Below are the code and all the weights of a small trained network. Each question names an input and a target symbol and asks about switching units off, where a switched-off unit gives its printed mean instead of its output.

import numpy as np


def w(rows, s, z=0):
    codes = np.array(rows[::2]) - 128.0
    scale = np.full(codes.shape[1], s)
    scale[-1] = z or s
    return codes * scale


def softmax(a):
    e = np.exp(a - a.max(-1, keepdims=True))
    return e / e.sum(-1, keepdims=True)


def log_softmax(a):
    a = a - a.max(-1, keepdims=True)
    return a - np.log(np.exp(a).sum(-1, keepdims=True))


def net(x, mask):
    ids = ['ΞΠΣαβγδεζθτφω'.index(c) for c in x.split()]
    T = len(ids)
    res = E[ids] + P[:T]
    u = 0
    for l in range(2):
        r = res
        for j in range(3):
            rows = slice(3 * j, 3 * j + 3)
            q, k, v = (r @ M[l][rows].T for M in (Q, K, V))
            z = softmax(np.where(np.tri(T) > 0, q @ k.T / 3**0.5, -1e9)) @ v
            o = O[l][rows]
            res = res + np.where(mask[u + j], z, o[:, -1]) @ o[:, :-1]
        u += 3
    return log_softmax(res[-1] @ U[:, :-1].T + U[:, -1])


Q, K, V, O = {}, {}, {}, {}
E = w([
[117,90,185,115,109,146,167,91,177,109,68,151],'Ξ',
[120,53,106,174,115,138,71,107,164,129,67,112],'Π',
[151,66,160,89,105,142,90,145,194,186,127,112],'Σ',
[89,104,155,142,108,152,120,146,182,108,100,138],'α',
[155,125,186,78,142,105,128,166,174,112,83,160],'β',
[173,80,181,57,137,102,115,126,112,208,110,130],'γ',
[99,110,138,84,172,157,157,119,109,140,138,120],'δ',
[91,67,73,99,143,115,111,157,103,85,109,156],'ε',
[95,150,182,125,217,93,128,159,106,90,124,117],'ζ',
[104,96,57,98,184,128,85,183,159,134,221,74],'θ',
[139,187,187,163,148,101,137,94,201,137,185,83],'τ',
[115,141,114,108,171,152,68,130,68,148,83,56],'φ',
[119,118,146,111,78,80,73,161,2,206,138,159],'ω',
],0.019)
P = w([
[116,63,115,153,183,127,160,155,145,202,108,157],'0',
[117,69,185,106,99,219,75,66,111,99,175,124],'1',
[223,93,103,192,82,208,179,147,41,123,165,48],'2',
[36,125,154,45,151,110,47,94,168,169,158,164],'3',
[75,150,124,92,33,26,149,171,139,94,132,4],'4',
[107,174,131,59,130,198,34,65,118,121,195,191],'5',
[45,124,93,65,115,174,169,169,207,234,69,226],'6',
],0.015)
Q[0] = w([
[141,134,140,133,117,197,108,110,137,119,147,178],'0.h1',
[251,129,103,217,108,131,208,157,100,106,127,112],'0.h1',
[181,116,146,106,144,157,93,132,73,82,168,109],'0.h1',
[98,141,116,119,109,101,150,165,134,129,112,86],'0.h2',
[100,96,153,103,142,176,123,139,163,153,117,133],'0.h2',
[111,135,121,85,125,106,100,68,164,119,135,139],'0.h2',
[156,91,161,135,117,147,122,137,94,87,147,114],'0.h3',
[111,106,115,136,102,76,190,157,143,149,112,78],'0.h3',
[38,141,161,78,144,97,81,113,139,144,111,123],'0.h3',
],0.016)
K[0] = w([
[56,153,122,3,162,105,120,143,148,148,103,171],'0.h1',
[141,93,140,190,168,144,167,98,187,159,111,173],'0.h1',
[108,186,88,129,194,110,74,141,90,198,125,164],'0.h1',
[146,109,154,150,120,135,165,148,74,119,139,90],'0.h2',
[121,160,77,79,101,83,152,122,154,118,127,99],'0.h2',
[142,155,125,144,92,137,113,81,149,101,170,124],'0.h2',
[144,164,72,167,179,131,118,115,109,158,116,164],'0.h3',
[178,49,142,173,108,172,164,161,143,114,113,113],'0.h3',
[131,168,124,107,101,99,109,120,73,87,160,77],'0.h3',
],0.014)
V[0] = w([
[94,114,80,226,137,106,39,86,115,145,117,73],'0.h1',
[149,118,76,107,180,103,112,118,102,47,14,148],'0.h1',
[116,96,87,85,104,107,84,246,82,64,177,181],'0.h1',
[88,110,107,143,60,166,92,166,174,142,111,183],'0.h2',
[139,60,93,111,59,95,174,141,106,161,182,161],'0.h2',
[99,142,87,75,116,174,174,123,124,172,114,74],'0.h2',
[84,200,180,202,118,146,110,169,96,148,107,139],'0.h3',
[1,140,120,182,146,145,217,83,108,104,209,145],'0.h3',
[133,98,101,79,108,120,200,22,57,177,72,139],'0.h3',
],0.0099)
O[0] = w([
[83,180,180,145,160,154,158,67,22,85,157,170,236],'0.h1',
[115,113,106,46,175,123,109,20,120,106,65,52,21],'0.h1',
[191,59,103,146,147,55,144,113,125,95,95,164,238],'0.h1',
[125,144,151,55,149,151,159,203,83,120,156,92,179],'0.h2',
[119,217,126,110,169,115,150,131,77,35,107,192,180],'0.h2',
[104,90,70,158,159,130,168,202,132,138,88,159,242],'0.h2',
[1,47,134,174,102,117,225,110,56,137,143,89,97],'0.h3',
[130,98,65,23,41,109,218,123,155,157,196,156,4],'0.h3',
[168,196,81,175,117,110,132,33,169,177,110,188,176],'0.h3',
],0.0099,0.0038)
Q[1] = w([
[118,121,145,61,149,184,111,113,161,112,212,187],'1.h1',
[70,206,188,92,167,85,66,68,103,75,136,105],'1.h1',
[125,170,118,16,136,177,171,113,106,107,100,54],'1.h1',
[197,81,109,178,159,217,174,137,133,159,142,145],'1.h2',
[191,219,117,188,84,129,191,131,89,102,111,66],'1.h2',
[144,121,177,104,123,161,43,41,115,91,207,182],'1.h2',
[163,97,121,121,164,188,75,19,99,138,160,152],'1.h3',
[67,166,100,79,101,55,42,2,176,104,161,160],'1.h3',
[64,126,170,99,133,133,96,129,101,121,142,159],'1.h3',
],0.0076)
K[1] = w([
[132,126,92,92,168,149,56,99,176,161,223,135],'1.h1',
[163,77,115,86,128,224,57,125,79,181,127,148],'1.h1',
[59,110,114,113,146,208,101,126,223,75,93,161],'1.h1',
[28,109,186,131,183,54,137,156,200,179,81,161],'1.h2',
[167,83,111,136,254,218,187,131,168,168,169,133],'1.h2',
[100,97,133,90,92,106,29,115,43,187,110,212],'1.h2',
[135,96,160,88,177,186,84,63,129,144,195,147],'1.h3',
[194,133,119,142,60,146,87,63,106,51,203,85],'1.h3',
[107,168,126,74,173,141,118,129,122,125,170,46],'1.h3',
],0.0075)
V[1] = w([
[127,148,164,146,150,53,121,110,158,99,211,78],'1.h1',
[167,148,193,119,138,118,181,109,139,176,166,149],'1.h1',
[138,100,81,114,200,179,127,131,172,136,187,137],'1.h1',
[107,122,155,115,58,128,113,142,100,132,39,153],'1.h2',
[134,135,19,154,144,105,77,142,56,151,186,96],'1.h2',
[110,114,88,119,160,213,140,136,146,84,130,143],'1.h2',
[100,155,139,142,183,40,160,106,140,254,102,150],'1.h3',
[135,126,137,75,141,179,107,130,162,141,110,108],'1.h3',
[147,143,103,145,191,123,169,149,145,127,131,71],'1.h3',
],0.0081)
O[1] = w([
[186,57,157,117,62,115,60,71,172,82,142,177,4],'1.h1',
[154,119,110,143,96,131,90,97,95,169,121,67,162],'1.h1',
[144,133,153,119,89,97,114,145,54,135,101,195,109],'1.h1',
[118,222,128,159,123,2,176,104,11,186,139,82,230],'1.h2',
[140,84,147,157,186,241,213,56,240,149,128,130,158],'1.h2',
[153,61,34,98,151,161,98,162,115,81,203,135,120],'1.h2',
[111,81,45,166,107,117,60,138,114,74,212,135,182],'1.h3',
[77,166,102,191,157,140,173,92,199,120,104,66,220],'1.h3',
[112,70,109,154,111,112,97,68,138,191,164,121,135],'1.h3',
],0.0079,0.0035)
U = w([
[92,254,47,79,61,150,118,122,153,181,139,131,182],'Ξ',
[43,215,129,80,145,200,48,75,123,107,169,158,149],'Π',
[152,194,151,172,150,188,91,224,148,176,123,129,1],'Σ',
[71,103,112,95,131,107,198,202,114,136,146,57,148],'α',
[118,101,123,151,154,95,77,175,160,115,95,56,105],'β',
[116,188,85,176,120,166,36,129,154,127,128,173,68],'γ',
[115,160,12,142,85,168,132,134,168,146,145,158,186],'δ',
[160,157,61,87,156,109,133,92,149,110,109,122,183],'ε',
[94,62,113,120,72,108,87,76,140,120,139,114,195],'ζ',
[152,109,122,148,154,191,132,180,161,147,129,138,95],'θ',
[54,158,134,159,67,195,106,187,139,142,160,142,89],'τ',
[117,88,108,239,155,143,182,135,134,184,138,114,146],'φ',
[121,119,113,164,135,106,103,138,91,91,167,187,103],'ω',
],0.0046,0.0048)

Each question gives the input, a string of symbols that net reads in full, and the target symbol t.
The units are the heads (3 rows each of Q, K, V and O). Each row of codes is followed by its name. A weight is (code - 128) times the scale printed after its matrix; where a second scale follows, it is the last column's (O and U).
mask holds one flag per head, layer by layer. A switched-off head (its flag False) gives its mean, the last column of its rows in O, instead of its output. The means were averaged over made-up inputs and are rounded, as every weight is.
A unit's drop is (log p(t) with every unit on - log p(t) with that unit switched off) / (log p(t) with every unit on - log p(t) with every unit switched off).
The circuit of an input: a set's keep is (log p(t) with only the set's units on - log p(t) with every unit switched off) / (log p(t) with every unit on - log p(t) with every unit switched off). Starting from all 6 units, units are removed one at a time, each time the one whose removal leaves the highest keep (on an exact tie, the one counted first), for as long as the keep stays at least 0.8.
circuit, biggest first: the units of the circuit, biggest drop first
unit that matters most: the unit with the biggest drop
heads that matter: for each layer, one digit per head in row order, 1 if its drop is at least 0.15 and else 0, layers parted by /
drop of u: that unit's drop, to one decimal
input φ φ δ α, target Π: circuit, biggest first -> (0.h1)
input φ θ γ γ, target ω: circuit, biggest first -> (0.h1; 0.h3; 1.h3; 1.h1)
input ε β θ, target ε: circuit, biggest first -> (0.h1; 0.h3)
input δ ζ φ δ β Π, target Ξ: circuit, biggest first -> (0.h3; 0.h1; 1.h2)
input φ Ξ γ α α θ, target ω: heads that matter -> 100 / 100
input ω α α τ α, target α: heads that matter -> 001 / 000
input Π δ ω, target Π: heads that matter -> 100 / 000
input β φ ε γ α ζ Σ, target α: heads that matter -> 011 / 000
input Σ α θ θ, target ω: circuit, biggest first -> (0.h1; 1.h1)
input Π α Ξ α τ τ α, target τ: heads that matter -> 101 / 000
input β β α, target β: circuit, biggest first -> (0.h1; 0.h3)
input φ δ Ξ τ τ γ, target ζ: heads that matter -> 001 / 100
input α ζ Σ α ε, target Σ: circuit, biggest first -> (0.h3; 0.h1)
input β Ξ γ φ Σ α φ, target Σ: unit that matters most -> 0.h3
input ω β α φ δ ω α, target δ: circuit, biggest first -> (0.h3; 0.h2; 0.h1)
input ζ ε α ε φ α φ, target φ: circuit, biggest first -> (0.h2; 1.h2)
input ε γ β Ξ δ, target β: circuit, biggest first -> (0.h3; 0.h1)
input φ α Σ δ, target Ξ: heads that matter -> 001 / 000
input ω Ξ ω, target ω: heads that matter -> 000 / 001
input φ δ Ξ γ τ, target Ξ: heads that matter -> 101 / 000
input τ ω ε ω, target φ: unit that matters most -> 0.h1
input α α β, target α: circuit, biggest first -> (0.h3; 0.h2)
input ζ Ξ ω, target ζ: circuit, biggest first -> (0.h3; 0.h2; 1.h1)
input θ φ φ, target θ: heads that matter -> 001 / 010
input δ α ω Σ, target φ: circuit, biggest first -> (1.h2; 0.h3)
input τ θ τ β δ, target τ: heads that matter -> 100 / 000
input θ α φ ζ ζ ε, target α: circuit, biggest first -> (0.h3)
input α τ Σ, target α: circuit, biggest first -> (0.h3; 0.h2)
input β α δ γ α, target δ: drop of 1.h1 -> 0.0
